Below are the code and all the weights of a small trained network. Each question names an input and a target symbol and asks about switching units off, where a switched-off unit gives its printed mean instead of its output.

import numpy as np


def w(rows, s, z=0):
    codes = np.array(rows[::2]) - 128.0
    scale = np.full(codes.shape[1], s)
    scale[-1] = z or s
    return codes * scale


def norm(h):
    return h / np.sqrt((h * h).mean(-1, keepdims=True) + 1e-5)


def f(y):
    return y / 2 * (1 + np.tanh(0.7978845608 * (y + 0.044715 * y**3)))


def softmax(a):
    e = np.exp(a - a.max(-1, keepdims=True))
    return e / e.sum(-1, keepdims=True)


def log_softmax(a):
    a = a - a.max(-1, keepdims=True)
    return a - np.log(np.exp(a).sum(-1, keepdims=True))


def net(x, mask):
    ids = ['αγδημσφ'.index(c) for c in x.split()]
    T = len(ids)
    res = E[ids] + P[:T]
    u = 0
    for l in range(3):
        r = norm(res)
        for j in range(2):
            rows = slice(2 * j, 2 * j + 2)
            q, k, v = (r @ M[l][rows].T for M in (Q, K, V))
            z = softmax(np.where(np.tri(T) > 0, q @ k.T / 2**0.5, -1e9)) @ v
            o = O[l][rows]
            res = res + np.where(mask[u + j], z, o[:, -1]) @ o[:, :-1]
        u += 2
        y = f(norm(res) @ A[l][:, :-1].T + A[l][:, -1])
        res = res + np.where(mask[u : u + 8], y, B[l][:, -1]) @ B[l][:, :-1]
        u += 8
    return log_softmax(norm(res)[-1] @ U[:, :-1].T + U[:, -1])


Q, K, V, O, A, B = {}, {}, {}, {}, {}, {}
E = w([
[126,127,185],'α',
[133,53,151],'γ',
[140,125,109],'δ',
[83,94,116],'η',
[83,250,94],'μ',
[250,93,68],'σ',
[249,159,164],'φ',
],0.019)
P = w([
[117,254,149],'0',
[236,31,78],'1',
[241,100,112],'2',
[227,174,153],'3',
[200,200,165],'4',
[197,217,187],'5',
[192,204,169],'6',
],0.004)
Q[0] = w([
[129,181,158],'L0H1',
[201,198,142],'L0H1',
[54,156,129],'L0H2',
[247,116,115],'L0H2',
],0.013)
K[0] = w([
[149,179,42],'L0H1',
[80,253,34],'L0H1',
[128,8,178],'L0H2',
[184,255,111],'L0H2',
],0.0076)
V[0] = w([
[255,91,75],'L0H1',
[159,132,233],'L0H1',
[78,167,68],'L0H2',
[86,34,89],'L0H2',
],0.0059)
O[0] = w([
[126,146,67,252],'L0H1',
[91,253,190,205],'L0H1',
[129,97,239,44],'L0H2',
[75,47,94,51],'L0H2',
],0.0057,0.003)
A[0] = w([
[230,165,91,154],'L0N1',
[152,37,88,112],'L0N2',
[59,121,113,107],'L0N3',
[175,138,34,39],'L0N4',
[82,163,203,91],'L0N5',
[143,128,117,101],'L0N6',
[6,170,1,3],'L0N7',
[130,202,60,2],'L0N8',
],0.0086,0.0058)
B[0] = w([
[106,87,222,254],'L0N1',
[103,193,191,176],'L0N2',
[85,64,115,117],'L0N3',
[141,108,205,131],'L0N4',
[148,55,124,124],'L0N5',
[138,132,132,121],'L0N6',
[126,37,1,142],'L0N7',
[97,178,117,120],'L0N8',
],0.0075,0.0053)
Q[1] = w([
[165,190,169],'L1H1',
[3,74,97],'L1H1',
[125,69,75],'L1H2',
[50,126,75],'L1H2',
],0.014)
K[1] = w([
[243,102,170],'L1H1',
[18,178,9],'L1H1',
[51,40,133],'L1H2',
[32,131,87],'L1H2',
],0.012)
V[1] = w([
[79,255,137],'L1H1',
[135,76,197],'L1H1',
[123,180,159],'L1H2',
[172,203,84],'L1H2',
],0.0058)
O[1] = w([
[147,254,203,55],'L1H1',
[98,62,148,255],'L1H1',
[104,106,180,160],'L1H2',
[144,58,131,109],'L1H2',
],0.0065,0.0035)
A[1] = w([
[134,100,91,17],'L1N1',
[193,169,185,235],'L1N2',
[141,124,136,70],'L1N3',
[134,120,96,1],'L1N4',
[54,234,105,58],'L1N5',
[65,247,33,92],'L1N6',
[212,67,135,51],'L1N7',
[134,129,143,36],'L1N8',
],0.011,0.0029)
B[1] = w([
[151,114,215,113],'L1N1',
[95,56,76,253],'L1N2',
[124,117,133,127],'L1N3',
[158,135,202,107],'L1N4',
[108,218,55,142],'L1N5',
[101,221,2,155],'L1N6',
[77,147,119,219],'L1N7',
[134,80,143,120],'L1N8',
],0.0078,0.0064)
Q[2] = w([
[6,152,63],'L2H1',
[119,204,35],'L2H1',
[187,36,246],'L2H2',
[76,77,74],'L2H2',
],0.017)
K[2] = w([
[208,106,75],'L2H1',
[153,47,20],'L2H1',
[10,206,194],'L2H2',
[139,91,192],'L2H2',
],0.014)
V[2] = w([
[228,68,110],'L2H1',
[167,199,245],'L2H1',
[254,91,145],'L2H2',
[228,228,249],'L2H2',
],0.0066)
O[2] = w([
[159,34,116,13],'L2H1',
[156,218,143,213],'L2H1',
[137,63,255,2],'L2H2',
[111,163,187,109],'L2H2',
],0.01,0.0032)
A[2] = w([
[178,136,121,88],'L2N1',
[126,118,105,136],'L2N2',
[206,149,139,207],'L2N3',
[156,129,163,19],'L2N4',
[107,113,135,2],'L2N5',
[254,135,136,42],'L2N6',
[147,112,146,75],'L2N7',
[153,146,130,45],'L2N8',
],0.04,0.0073)
B[2] = w([
[92,63,170,163],'L2N1',
[124,143,143,177],'L2N2',
[181,101,162,242],'L2N3',
[127,114,88,151],'L2N4',
[117,147,128,123],'L2N5',
[254,64,114,255],'L2N6',
[132,117,144,151],'L2N7',
[116,104,119,135],'L2N8',
],0.026,0.01)
U = w([
[149,207,247,106],'α',
[62,159,193,106],'γ',
[50,84,226,116],'δ',
[154,223,52,171],'η',
[105,58,16,3],'μ',
[77,71,106,60],'σ',
[230,94,115,191],'φ',
],0.011,0.0048)

Each question gives the input, a string of symbols that net reads in full, and the target symbol t.
The units are the heads (2 rows each of Q, K, V and O) and the neurons (one row each of A and B). Each row of codes is followed by its name. A weight is (code - 128) times the scale printed after its matrix; where a second scale follows, it is the last column's (O, A, B and U).
mask holds one flag per unit, layer by layer, with each layer's heads first. A switched-off unit (its flag False) gives its mean, the last column of its rows in O or B, instead of its output. The means were averaged over made-up inputs and are rounded, as every weight is.
A unit's drop is (log p(t) with every unit on - log p(t) with that unit switched off) / (log p(t) with every unit on - log p(t) with every unit switched off).
The circuit of an input: a set's keep is (log p(t) with only the set's units on - log p(t) with every unit switched off) / (log p(t) with every unit on - log p(t) with every unit switched off). Starting from the 12 units with the biggest drops (on a tie, the unit counted first), units are removed one at a time, each time the one whose removal leaves the highest keep (on an exact tie, the one counted first), for as long as the keep stays at least 0.8.
circuit, biggest first: the units of the circuit, biggest drop first
top k neurons: the k neurons with the biggest drops, biggest first
heads that matter: for each layer, one digit per head in row order, 1 if its drop is at least 0.15 and else 0, layers parted by /
input η γ φ φ φ α δ, target μ: heads that matter => 11 / 00 / 11
input η γ γ η γ, target μ: circuit, biggest first => L2N3, L2N6, L2H2
input δ η α φ δ α, target δ: heads that matter => 11 / 00 / 00
input δ δ φ γ δ γ γ, target δ: top 3 neurons => L2N6, L2N3, L0N2
input δ α γ μ δ, target δ: heads that matter => 10 / 00 / 00
input α α η δ γ α, target α: circuit, biggest first => L2N6, L2H1
input γ φ γ φ α γ δ, target η: heads that matter => 01 / 00 / 01
input α φ γ γ γ α, target α: heads that matter => 00 / 00 / 10
input η φ γ γ γ η, target μ: circuit, biggest first => L0N7, L2N6
input γ γ η δ α, target η: circuit, biggest first => L0N1, L2N6, L2N1, L2N3
input μ γ α, target γ: circuit, biggest first => L2N6, L2N3
input μ φ μ γ, target γ: heads that matter => 00 / 10 / 00
input δ γ φ η η, target δ: heads that matter => 01 / 00 / 01
input δ φ δ δ, target δ: top 4 neurons => L2N6, L1N2, L0N1, L2N3
input μ γ η, target μ: heads that matter => 01 / 00 / 10
input γ γ μ γ, target η: heads that matter => 01 / 01 / 01
input μ γ φ η δ, target γ: top 3 neurons => L2N6, L2N3, L0N1
input α η δ δ φ δ, target α: top 2 neurons => L2N6, L0N1
input μ α γ γ γ γ, target γ: heads that matter => 01 / 10 / 00
input μ α δ, target γ: top 4 neurons => L2N6, L2N3, L1N6, L2N1
input η γ δ μ η, target η: heads that matter => 01 / 10 / 00
input δ η φ α, target δ: top 4 neurons => L2N6, L1N2, L0N2, L2N3
input η α σ γ σ φ α, target μ: top 3 neurons => L2N3, L2N6, L2N1
input γ μ α η φ α η, target δ: top 3 neurons => L0N7, L2N6, L0N2
